Facts:
(231) | τ dramal
(25) | τ lufloplin
(312) | λ (402), (294), (207), (604) | τ lufloplin
(28) | Θ (207), (278) | τ lufloplin
(544) | Θ (491), (604) | τ lapugres
(37) | λ (231), (304) | τ ruvuk
(20) | λ (9), (647) | τ lufloplin
(192) | Θ (193) | τ zuskedos
(159) | Θ (542), (193) | τ ruvuk
(555) | τ fotrer
(172) | τ ruvuk
(372) | Θ (294), (207), (604) | τ lufloplin
(604) | τ ruvuk
(636) | λ (594), (172), (581), (28) | τ lufloplin
(193) | τ bremur
(594) | Θ (84) | τ dramal
(390) | Θ (568), (516), (193), (647), (20) | λ (250), (446), (161), (378) | τ lapugres
(321) | τ dramal
(106) | Θ (202), (128), (172), (604) | τ lapugres
(250) | τ lufloplin
(515) | τ zuskedos
(125) | λ (85), (133), (207), (231), (604) | τ fotrer
(458) | Θ (402), (379) | λ (202), (530), (60), (593), (544) | τ lapugres
(84) | τ bremur
(396) | τ fotrer
(278) | τ ruvuk
(161) | τ bremur
(593) | Θ (491) | τ zuskedos
(31) | Θ (37), (396) | τ lapugres
(379) | τ lapugres
(402) | τ ruvuk
(475) | Θ (172) | λ (128), (594), (593), (372), (4), (604) | τ lapugres
(378) | τ ruvuk
(304) | Θ (84), (125), (378), (278) | τ zuskedos
(530) | Θ (60), (378) | τ fotrer
(542) | τ dramal
(60) | τ ruvuk
(9) | Θ (60), (396) | τ lufloplin
(568) | λ (193), (581) | τ fotrer
(70) | Θ (379) | τ lufloplin
(516) | τ lufloplin
(85) | Θ (278) | τ lapugres
(18) | Θ (250), (84), (516), (379) | τ ruvuk
(667) | Θ (25), (250), (321), (555) | τ fotrer
(207) | τ ruvuk
(569) | τ ruvuk
(647) | τ ruvuk
(446) | τ fotrer
(128) | τ lufloplin
(581) | Θ (491), (207) | τ lufloplin
(202) | τ zuskedos
(133) | τ lufloplin
(276) | Θ (312), (84), (569) | τ lapugres
(294) | τ zuskedos
(491) | λ (515), (321), (84), (379), (28), (276) | τ ruvuk
(4) | Θ (542), (555) | τ lufloplin
(122) | Θ (379) | λ (542), (276) | τ bremur

Known rows:
(636): [ -6   6   7  -5   1   3  -5  -4  -4  11  11  -2 -20  -6   1  15 -10  -7]
(378): [  8  18  -2  17   0  12   9  -3  -5  -9 -18   1  15   0   6  -6  10  12]
(475): [-14 -19  21  -3   0 -23  -8  14  -6  -3   6 -20  -7   4 -26  14  10 -32]
(250): [  0  26  -5   1   9   6  10   6   8  14  -4  10   3   0  10  -1 -30  10]
(542): [  2  23 -44 -22   6  -2  -9  -5  24  -2   7   3   6 -18   3 -32   7 -12]
(294): [-27 -28 -16   2   3   9 -18   1 -13  -3   2   6   5  -1 -21  28  17 -16]
(9): [ 34   6  12  14  -3  18   0  -2   0 -15  27  12 -12 -13   7   6 -14   5]
(37): [ -3   7 -21   8   4  -3   8   7  -9 -30 -16 -13  -4   0   4  13  -9  12]
(128): [ -3   4   0  -4   0  -5 -12   4 -11   3  -9  -6 -15   4 -30  35   5  -6]
(133): [ -1   4   1  -9   1  -1  -6   0  -4   9   9  -2 -15  -2   3  -7   6  -6]
(60): [  7  10 -12  11   2  11   8   1  -8 -22 -14   1   9  -7   6   1   2  -3]
(193): [  7 -17 -16 -10   4 -24  15  -1  26  12 -32  -4  -6 -11  -2  -5 -17  -8]
(85): [ 11  -1  23  11  -5   2  -7  -9   3  -9   6 -22  -2   2 -12  -1  13   2]
(278): [-11  19  -5  18  -1  18  -1  -9  -7 -16 -32 -10   5   4 -10   5  23  17]
(604): [-37  18 -23   0  -5  -8 -10 -19 -24  -6 -32  -6   5   7 -30  32   9  -7]
(31): [ 19 -11  16   3  -3 -13   3  24  -3 -25  21 -15 -13  -5   2   9   5 -21]
(312): [ 20  18  -7   4   4  13   8  12   2  15  -2  11   1   6  -2   1 -13   4]
(515): [-22 -47 -11   3  10   1   1  17   2   6  16  -3  -5  -2  10  -1   4  -4]
(304): [ 29 -37  20  24   8  25   2  -3   5  -1  25   9   1   6   2 -19   4  17]
(555): [-24  -8 -23 -28   9  -7   8   2  14   6 -12   3   4  -2   9 -21  15  19]

Rows, some named above:
[-24 -29 -26  17   2   1 -16   4 -14  -2  -1   4   4  -6 -23  25   3 -12] => (294)
[  6  19   7   4   1   8   8 -22  -1  -2   4  10  11   6  22  -9 -16  20] => (18)
[-20  -2   2  -5  -1   1   9  -6  -8  -2  -8   1   9   4  25 -12  -7  12] => (402)
[  5  -3  21   9  -5   4  -4  -2   3 -12   6 -19   2   5 -13   0  16  -5] => (85)
[-13   4  12 -12  -3   0  11 -16  -9   0 -10   8  14   7  25 -18  -7  12] => (402)
[  6 -30 -20   2  -5 -15   4  15  -6 -26  -3  -3   5   1  12   1  13  13] => (396)
[ -1   5 -17  -6   2  -9  11 -18   6   7 -24  -5  19   0  21   3  -9  20] => (647)
[-15 -28  21   4  -3  15  -8  20 -16   3  10   0 -11   5 -10   6  -4   5] => (593)
[ 22   0 -23   3   0  -6  20  21  13   4 -15   3   6   4 -11   3 -29 -15] => (84)
[ 31   7 -16   8  -4  14 -13   9   6   0  34  18  14  -1   0 -29  -6 -19] => (594)
[ 21   8  33   5  -3  13   2  -2  -3   8  19  10   2   7  22 -11 -28   5] => (70)
[ 13  26   7  -9  13  10  -4 -21  22  16   9  10 -26 -12  11  -8  -2  22] => (4)
[ 21 -10  34   0  -4 -18   4 -15  20   7  15 -14  13   1  12  -3   8  -5] => (390)
[-14 -16  -2 -17  10  -3   1  -4  10   4  10   8   4   2  12 -27   1  24] => (667)
[  0 -20   2  -2  -4  13  -1  -5  -4  -9  -3   2  13   3   6 -19  20  19] => (125)
[ 10  24  10 -25  13  11   1 -14  24  17   8  11 -19  -8  13 -16  -4  15] => (4)
[ 39  19  20  16  -1  12  -3   0   1 -10  27  11 -15  -6   7   5  -9  -3] => (9)
[-14   7 -26   1  -5  -7 -20   8  -3  -9  27   3   2 -13   2 -29   7 -35] => (231)
[-28 -27  -3 -16  -1 -13  -2  -2  -6  -4   5  -4  -3  -1   8 -15  25   8] => (446)
[ 44   4  19  12   1  13  -1   2  -1 -16  30  10 -14  -7   4   2 -13  -4] => (9)
[ -5  13   8   8  -5  20 -24 -23 -20   1   8   7 -12   1 -27  27   8  -2] => (372)
[-13  -9 -12  -5   2 -17   4  11   5  -5   1  -6 -12  -3 -13  -3   2 -30] => (161)
[ 12 -44   2 -13  14   1   8  -8  22   7   5   6  -3  -8  19 -10  12   4] => (192)
[  3  20 -22  -3   6   9  10   1  -3  11 -17  -4  11  12  -3   7 -14   9] => (569)
[21  9 11  1  0  5  9 10  4 15 25 -9  7  8 -3 -5  1 -8] => (276)
[-10  -8   3 -17   6   4  -3 -12  10   3  11  10   3  -1  11 -26   8  26] => (667)
[ 23   9  11   2   0   2  11  13   3  11  26 -10  11  11  -4  10   7 -16] => (276)
[ -3 -24   5 -14  -7 -21   6 -18   9   0 -16  -2  16  -4  22 -16  -1  21] => (568)
[-25 -28 -10 -21  -2 -11  -2   0  -8  -1   4   0  -4   0   7 -14  28   4] => (446)
[ -4  10   0 -15   9   4   8 -32  15   3 -16   3  -4  -8  10  -7   9  23] => (159)
[ -9  20 -45  -5   5  -9 -12  19  13   3  18  16  13  -6  10 -31 -14 -13] => (321)
[  4  -6 -19 -16   4 -29  11   1  27  10 -29  -3   2  -7  -3  -1  -2 -13] => (193)
[ -7 -31  12   5   0  14  -2  15 -15   4   2   0 -20   3 -10   7 -11   8] => (593)
[ 18 -31   5   2 -10  12   0  -5  -4 -19  24  13   7  -7  10 -32  20   1] => (530)
[-23 -43 -20   3  11 -17  -9  15 -11   6  -8  -7  -9   5 -25  19   5  -9] => (202)
[-13 -22  -5  -4   3 -17   0  18   4  -3  -8  -5 -16  -9 -16  -8  -3 -30] => (161)

The same elements again, as new rows of numbers:
Known rows:
(542): [  3   7  -1  14  24  -5 -39  19  22 -13  23 -32 -13  15   3  -2   2  13
   3 -14   4  23   3   2   5   3]
(4): [ -1  10   2  -4   2  -4 -24  17  19   8   5 -24 -28  31  34 -14  -9   9
  -6  -9  -5  13   7  28 -14  32]
(159): [  0  36  -4  12  20   1 -40  22  13   3   8 -33 -25  31  38 -15   8  11
  -6 -12  -5  11   4  11   5  15]
(193): [  2  41  -3   0   2  21 -15  21   3   6  11 -33 -27  21   8 -14  12  14
   4  -8  11   0  29  14  -1  14]
(278): [  6  13  -7 -10   4   5 -36  29  12  -5   6 -31  -8  22  33   0 -11  37
  -5  -2  -3   3   1  13 -11   8]
(569): [ 10  22  -1  -4  22   4 -42  28  16 -12  47 -31 -23   9   5   6  -8  10
   1  -9  -6  22   1   5  17  -4]
(276): [  0   9  -1   0  33  11 -41  23  13 -14  39 -22 -22  34  10 -17  -6  12
   0 -10  -6   5   3  11   3  16]
(593): [  4  12   9   0  23   8 -39  23  21 -14  22 -20 -28  32  22 -13  -3  11
   0 -12   6  17   3  14  -6  11]
(515): [  6  10   3  -9   8  -2 -40  23  13 -11  32 -27 -29  17   8  -4  -7  15
  14 -10  -3  16   9   7   2  -3]
(372): [ 14  13  20  -8  13  -5 -41  28  25 -11  42 -24 -21  14  17  -8 -13   9
  -4 -10  -3  42   6  25   3  13]
(647): [ 15  14  -7   4   3  -5 -40  20   6   4  13 -34 -25  13  30  -9  -6  14
  -4   9  -6   4   0   7  -1   0]
(161): [  0   9  -8  -5   1  22 -11  24   8  11   8 -34 -26  22  16  -8  -7  32
   7  -3  14   1  13  34 -13  18]
(530): [ -5   7  -5  24   7  19 -16  29   8  16   5 -33 -24  15  36 -16  -8  15
  -6  -7  -3   6  -1  51 -19   1]
(379): [  6  14  28 -10   8  -2 -44  23   4 -13  57 -23  -5  15   1 -14  -8  14
  22 -12   4   5   0   2  19   1]
(172): [ 11  13  -3  -6   6   6 -36  42  10 -15  12 -39 -23   9   3  11  -5  27
  -3  -2  -7  13   2   5   9  -1]
(402): [ 13  26  -3  -3   4   1 -41  23   9 -11  14 -30   0  13   7  -5  -2  26
  -2   1  -9  15   1   6   5   4]
(516): [ 10   6   3  -4   3  -6 -41  21  15 -10  45 -15 -23  14   6 -18  -8  11
   0  -4  -2  19   7   6   5   2]
(581): [ -2  11   5  -5   6   2 -37  23  12  12  10  -7 -27  31  24  -8  -8  11
  -6  -8   2  26   3  30 -12  32]
(25): [  4   7  13  -5   8  -6 -36  23   9 -11  49 -11 -22  13   5   3 -13  10
   5 -12  -6  43   2   5  15   2]
(20): [  3   5  -4  -2   7  -4 -22  19  11  27   6 -32 -24  18  18 -15  -8   9
   8  21  14   2  13  30 -12   2]

Rows, some named above:
[  4  39  -7  -7   8  20 -18  21   7   7   8 -38 -27  14  14 -19   8  16
   3 -10   6   6  26  12  -5  12] => (193)
[ 22  11  -5   5   6  -6 -42  21   7   3  10 -30 -25  15  30 -10  -5  11
   0   8  -8   4   3   7  -2   4] => (647)
[  3  11   6  17   3  -4 -33  30   4  -9  13 -29 -22  16  23 -18  -5  12
  -4 -14  -8  23   1   9  -7  13] => (667)
[  0  10  -5  -3   8   8 -40  19  15  -6  15 -32 -24  34   7 -16  -7  23
   7  11  27  19  10  10   6   5] => (128)
[  2  36  -5  16  18   7 -38  22  15   5   6 -31 -25  28  39 -21   6  11
  -8 -11  -5  13   1   7   2  15] => (159)
[  4   9   4   4  16   0 -36  30  17 -11   8  -5 -27  20  44 -15  -6  28
   3 -12  -4  15   3  30  -3  -1] => (304)
[  0   7  -5   1   4   0  -3  19   5   4   6 -32 -27  15  11 -19  -7   8
   8  -8 -10  11   7  13 -14  12] => (555)
[ 13  20   3  -7  27   6 -38  29  18 -10  45 -30 -25  13   3   6  -7  12
  -3 -12  -8  22   1   3  12   0] => (569)
[  0  13  31  -5   5  -1 -41  24   9 -17  60 -20  -6  15   5 -20  -8  15
  20 -10   2   9  -1   3  17   1] => (379)
[  2  41   9   6  20   8 -43  25   8 -12   9 -34 -30  24  23 -17  21  14
   0 -10  -5  17  26  19  -3   2] => (192)
[ 11  24  -6  -1   5  -1 -39  21  10 -11  10 -37  -2  13   4  -6   3  22
  -5   1  -7  20   4   4   7   6] => (402)
[  3  10  -2  -2   3  -5 -22  24  15  13  13 -20 -27  33  38 -15  -7  13
  -3 -10  -2  15   7  29 -11  33] => (4)
[  2  11  -8  -9   5   9 -40  22  14  -8  21 -34 -24  31   6 -14  -9  21
  13  15  31  18   8  11  10   3] => (128)
[  3  18  32  -7   5  -1 -40  25   7 -16  61 -27  -4  19   4 -22  -7  12
  20  -8   5   9   5   9  14  -3] => (379)

